Rows and roughly how far along a hidden order each lies, from 0 to 15
(in the rows, 128 means zero)
[130 169 162 136  71 139 138 133 152 122 187 113 127 201 135 122 128 111
 131 175 144 127 136 125 255 160 122  96 165 136 128 124 120 155 129 137
 137 156 120  93 123 134  96 141 121 124 133 119 126 130 158 120 122 156]
1
[112 177 133 124  62 154 138 139 148 126 117  80 133 156 152 126 128 133
 135 129 147 125 127 124 228 150 132 127 131  60 163 127 125 140 239 147
 107 127 128  63 131 133 130 142 119 105 137 114 126 134 140 170 133 127]
6
[175 153 126 142  60 133 134 121 136 159 118 111 150 187 153 137 128 135
 129 171 126 141 130 135 147 123 125 120 159 133 169 126 132 160  84 136
 142 140 104  88 122 132 139 140 132 121 125 132 126 158 165 168  92 166]
3
[ 59 109 142 124 136 141 138 126 149 134 148 106 150 155 169  96 127 134
 134 134  93  91 109 125 152 151 135 177 122 143  85 141 168 120 138 142
 104 124 149 105 141 148 130 143  69 110 119 113 126 162 106 163 130 134]
8
[130  87 122 127 181 124 125 131 139 140 136  99 122 110 170 129 127 128
  88 126 125 120 113 147 136 151 141 152 118 178 128 102  77 122   7 156
 137 129 131  97 125 134 128 145 124 121 133 126 104 146 120 158 125 106]
14
[120 151 152 124  50 157 140 160 151 141 170  80 150 205 134 134 128 137
 151 172 154 138 135 125 162 156 121  91 126 145 129 116 128 119 124 137
 125 152 131  46 130 137 128 194 120 122 136 115 179 146 120 165 109 166]
2
[138 138 128 123 129 116 130 104 134 132 128 114 102 139 132 142 174 160
 109 129 171 129 128 155 112 131 124 133 105 132 130 126 133 125 108 128
 132 123 154 112 128 133 129 131 127 124 130 127 127 131 116 255 148 129]
15
[194 193  97 126 104 141 136 139 114  88  58  70 132 164 107 124 127 158
 153 118 191 109 137 125 139 150 118 124  92  93 132 132 125 113 255 137
 133 126 131  72 132 136 126 144 131 124 155 114 103 140 105 173 130 130]
12
[112 142 129 122 192 143 137 115 184 121 146   5 115 160 176 119 141 151
 131  71 151 102 127 138 137 163 138 162 121 155 105 119  54 146  64 135
 113 137 170  73 136 134 130 142 116 116 144 106 124 120 118 163 130 125]
14
[ 39 146 131 123 135 139 131 133 142 135 130 102 141 126 154 130 128  96
 127 128 136  96 122 127  57 146 121 152 142 140 120 154 207 124  44 128
 132 127 136 124 137 140  97 127 121 135 121 124 111 144 108  89 144 130]
4
[102 153 100 125 124 132 140 154 104 111 142  76 125 134  88 114 126 133
 148 122 135 130 126 134 130 152 130 130  91 129 132 124 106 121 176 155
 115 107 100 118 140 115 169  98 140 131 155 108 106 100 107 145 131 111]
13
[ 90 169 132 126 129 145 142 164 136  92 189  82 122 191 128 128 110 139
 152 154 143 112 127 126 201 162  97  99 160 141 173 125 137 124 110 107
 136 148 134  84 128 132 125 139 147 143 133 126 154 178 143 176 154 135]
0
[131 138  91 128  97 133 127 125 137 139 128 105 138 152  97 134 160 156
 150 133 168 120 129 130 131 133 127  97 129 130 130 129 137 118 249 149
 133 122 128 110 121 132 176 135 133 123 128 118 117 110 114 153 114 119]
12
[132 137 165 127 152 129 128 150 133  84 166 130 128 132 131 115 120  67
 129 125 133 123 131 102 136 151 124 125 130 131 130 151 129 126 130  81
 131 129 131 142 134 130  81 130 131 147 126 127 125 135 116 140 162 130]
1
[ 34 139 134 119 196 143 142 143 193 123 139 137 145 133 164 115 126 106
 130 135 146  99 126  94 157 166 122 164 122 147 101 148 120 127 154 136
 120 118 128  69 147 133 131 125 114 129 123 109 106 169  95 169 137 132]
5
[129 155 169 135  77 149 140 169 133 124 135 102 134 162 136 133 131 114
 150 171 146 128 137 124 160 152 120 126 126 149 129 123 119 145 118 135
 135 123 134  79 130 137 105 211 119 124 134 115 122 143 156 147 131 156]
0
[128 142 142 127 135 138 138 113 144 121 139  91 129 102 182 114 129 141
 137 133 142  92 127 133 144 159 145 176 113 188 103 103 122 134 151 132
 107 135 171  93 136 140 127 138  98 127 137 114 126 125 113 206 121 116]
13
[ 82  64 129 125 118 138 132 143 192 120 136  56 126 149 134 117 129 132
 131 130 141  89 128 123 115 163 145 175 117 182 129 123  87 121 156 130
 106 133 168 112 136 140 128 137 118 128 133 112 127 117 121 204 132 114]
12
[ 59  71 125 127 108 129 133 131 137 122 133 110 129  90 165 100 112 129
 130 119 132  91 109 115 129 137 127 129 129 183 133 133 121 129  73 126
 128 130 133 135 132 130 128 111  79 114 116 121 127 132 123 122 125 127]
9
[ 42 148 138 121 131 143 140 132 141 159 146  79 146 127 156 124 112 138
 131 142  96  92 114 124  65 146 122 123 121 204  93 147 124 121  85  93
 133 123 132 110 131 149 108 145 121 120 137 118 126 173 122 156 130 134]
6
[121 127 186 125 130 129 138 161 125 121 185 116 130 131 121 121 121  62
 129 162 134 128 128 126 136 137 127 121 153 125 152 125 170 107 119  92
 126 149 135 117 132 130  82 132 118 154 134 119 136 118 130 127 131 136]
0
[189 143 132 127 139 137 133 146 103 135  89  97 152 150 129 134 120 134
 152 158 140 123 137 130 171 107 126 105 125   1 145 135 128 134 255 155
 133 111  84 117 127 129 128 132 124 124 133 121 125 133 122 116  89 148]
8

Part 2:
[ 84  75 142 117 129 163 134 156 131 138 143 145 186 103 106 209  86 152
  89 142 127 113  91 105 142  95 180 161 187 134 217 115 153 168  96 130
 137 114 103 200 151 149 115 135 117 131 185 117 128 142 110 195 109 128
 130 123 131 146 173]
15
[130 140 110 146 142 120  89  95 140 161 161 111 116 161 152  50 207 113
 184 123 132 131 148 141 170 146 114 148  39 108 135 150 134  93 164  98
 145 151 124 122 114 118 136 103 106 148 157 134 144 127 139  85 117 130
 121 155  96 253 132]
3
[ 97  57 150 131 133 105 146 136 129 114  97 147 206  88 111 152  67 147
 122 125 133 124  96 123 109 131 140 168 197 133 170 104 139 152 116 146
 119 155 103 129 119 118 129 134 162 163 132 120 188 125 112 191 126 130
 139  96 141 110 140]
10
[109  84 142 136 134 105 123 139 132 117 122 144 181  99 111 170  79 133
 129 126 130 125  63 120 139 121 151 161 180 123 175 114 136 149 123 130
 128 155 110 136 125 127 126 126 149 159 152 117 164 138 116 183 118 121
 134 114 128 200 134]
10
[135 144 106 149 141 114  86  95 138 160 170 111 128 152 160  38 215 116
 191 120 131 134 142 147 176 152  97 140  28 101 141 151 125  76 170 107
 141 167 135  87 108 110 142  86 116 153 164 125 188 125 141  92 123 129
 118 148  92 255 122]
2
[108  54 154 126 131 102 150 136 126 101 105 145 193  89 108 193  55 138
 116 127 136 126  77 119 103 119 153 144 225 133 180 105 132 170 108 137
 117 144 101 130 127 122 121 137 151 172 142 118 166 128 109 237 132 127
 135  99 150 121 136]
12
[119  83 137 137 134 101 136 119 130 120 101 136 171  93 124 132  84 117
 141 125 141 131  71 125 118 134 125 156 152 101 161 111 129 141 134 113
 127 135 106 121 121 110 120 126 141 192 133 130 157 131 116 182 134 126
 129 109 133 161 113]
8
[124  68 142 141 134  73 146 107 131 117  96 137 176  84 132 113  87 105
 149 123 147 133  68 128  96 145 116 152 183 105 156 105 116 153 142 110
 106 159  97  91 110 105 122 131 159 190 100 142 187 122 118 195 149 124
 134  82 136 185  83]
6
[108  41 143 125 131  99 140 134 125 111 117 143 197  74 115 199  76 135
 124 131 143 127  60 124 112 118 147 134 237 121 199 117 121 173 109 127
 119 150 105 126 129 118 118 124 146 174 148 118 180 127 110 219 133 125
 128 102 146 150 120]
12
[128 133 122 141 140 116  97 111 137 159 143 109 126 126 146  75 160 110
 147 127 132 127 131 128 151 135 123 144  64 110 149 128 140  99 144  96
 141 139 123 143 129 126 124 121 105 151 162 138 105 136 131 106 118 128
 122 146 107 233 137]
5
[134 132 124 145 148  96 117  97 138 141 113  96 114 177 148  22 168 106
 159 120 129 132 181 135 127 159 117 134  21 128 108 114 150  82 152 109
 145 151 118 119 119 120 135 151 114 138 130 148  96 123 134  62 112 136
 133 135 116 164 145]
2
[120 116 129 139 139 107 125 109 137 146 114 120 144 135 136  82 149 112
 148 125 131 132 113 131 135 143 127 155  78 115 151 113 144 122 146 109
 138 147 121 129 118 119 129 130 129 164 147 137 130 130 126 118 120 132
 130 120 111 183 138]
5
[121 118 136 139 137 117 122 124 133 141 113 114 139 134 123  97 130 118
 129 127 130 125 124 123 126 131 135 144 105 116 150 119 146 100 133 117
 135 147 118 141 132 131 123 136 127 142 146 134  91 135 126 133 118 128
 132 133 119 187 136]
6
[138 125 111 148 143  93  97  85 136 145 128 100 115 136 159   1 199 115
 190 117 137 138 167 148 140 171  92 133  30 104 131 135 127  73 168 102
 130 168 128  94 104  96 141 111 141 166 138 139 195 118 143  80 126 138
 125 134 108 206 117]
0
[ 89  86 154 123 134 109 150 138 126 107 105 150 198  88 111 196  63 146
 110 133 131 121  96 116 108 112 161 162 214 131 175 105 145 170 137 138
 126 139 103 151 135 127 120 139 150 167 158 121 150 130 109 202 120 132
 137  94 143  84 157]
13
[ 82  91 143 122 133 143 135 155 131 131 105 149 191 112 103 201  78 151
  98 137 125 114  99 108 132 100 175 170 195 146 202 104 154 164 109 142
 139 134 106 178 151 151 122 153 131 122 165 119 129 139 113 183 108 126
 137 109 134 134 180]
14
[148 154 107 148 139 126  70  98 133 164 158 102  90 153 160  22 227 114
 185 120 134 134 132 151 182 151  95 124   1  89 135 158 133  65 162  90
 139 166 144 117 118 110 136  86 105 150 165 130 163 125 141  68 119 129
 110 174  94 255 112]
0
[140  99 119 146 143  81 110  90 138 131 140 111 138 124 149  62 170 103
 184 123 142 138 114 141 133 156 101 137  83 101 144 132 121 108 161  91
 133 161 116  95 108 102 133 106 124 187 151 134 162 118 130 128 139 130
 123 122 111 216 106]
3
[116  94 143 137 133 120 131 127 130 125 114 136 175 104 122 139  97 126
 126 125 130 126  76 120 129 131 143 159 153 116 157 110 138 132 126 121
 129 156 114 128 127 125 121 130 143 156 152 124 142 136 115 167 127 123
 129 118 127 167 126]
8
[115  50 158 136 140  61 164 123 121  95  51 131 181  89 118  90  54 127
 127 116 142 135 108 128  61 147 133 133 198 133 140  93 129 150 135 151
 109 171 100  86 111 104 129 154 178 184  97 138 183 111 113 171 139 137
 144  81 161  26 115]
6
[129 110 130 134 129 147 113 145 134 145 165 149 175  99 117 196 127 130
 125 134 130 121  66 115 167 107 151 167 171 106 213 133 134 142 113 109
 140 136 121 163 134 133 117 105 121 143 183 113 146 148 117 180 120 117
 118 138 112 255 137]
11
[123 123 119 141 136 129 100 107 138 162  26 119 123 127 145  84 188 116
 146 130 135 125 115 129 170 135 123 150  59  96 173 136 137 108 141  92
 144 141 118 145 123 117 125 106 112 168 160 134 138 140 132 123 122 129
 119 148  98 252 135]
6
[113  60 143 134 130  95 135 122 129 117 105 142 190  86 124 148  80 119
 148 126 143 130  74 125 114 136 131 154 190 119 183 113 124 159 127 120
 119 150  99 110 117 111 121 123 156 183 133 130 185 126 112 197 134 127
 127 102 133 192 110]
8
[121  77 137 136 127 106 137 121 133 141 141 145 174  82 124 190 102 118
 140 135 144 128  47 122 134 182 135 152 198  96 224 121 116 154 122  98
 130 145 116 128 124 117 112 109 144 185 146 124 168 134 117 210 136 118
 122 108 132 252 101]
11
[109  42 162 130 134  78 165 127 120  93  43 133 180  92 112 137  48 132
 116 121 141 132 111 124  67 139 153 130 198 142 139  95 135 159 121 148
 106 162  96 105 121 108 124 156 165 178  93 131 175 117 111 186 136 136
 142  90 161  13 124]
8
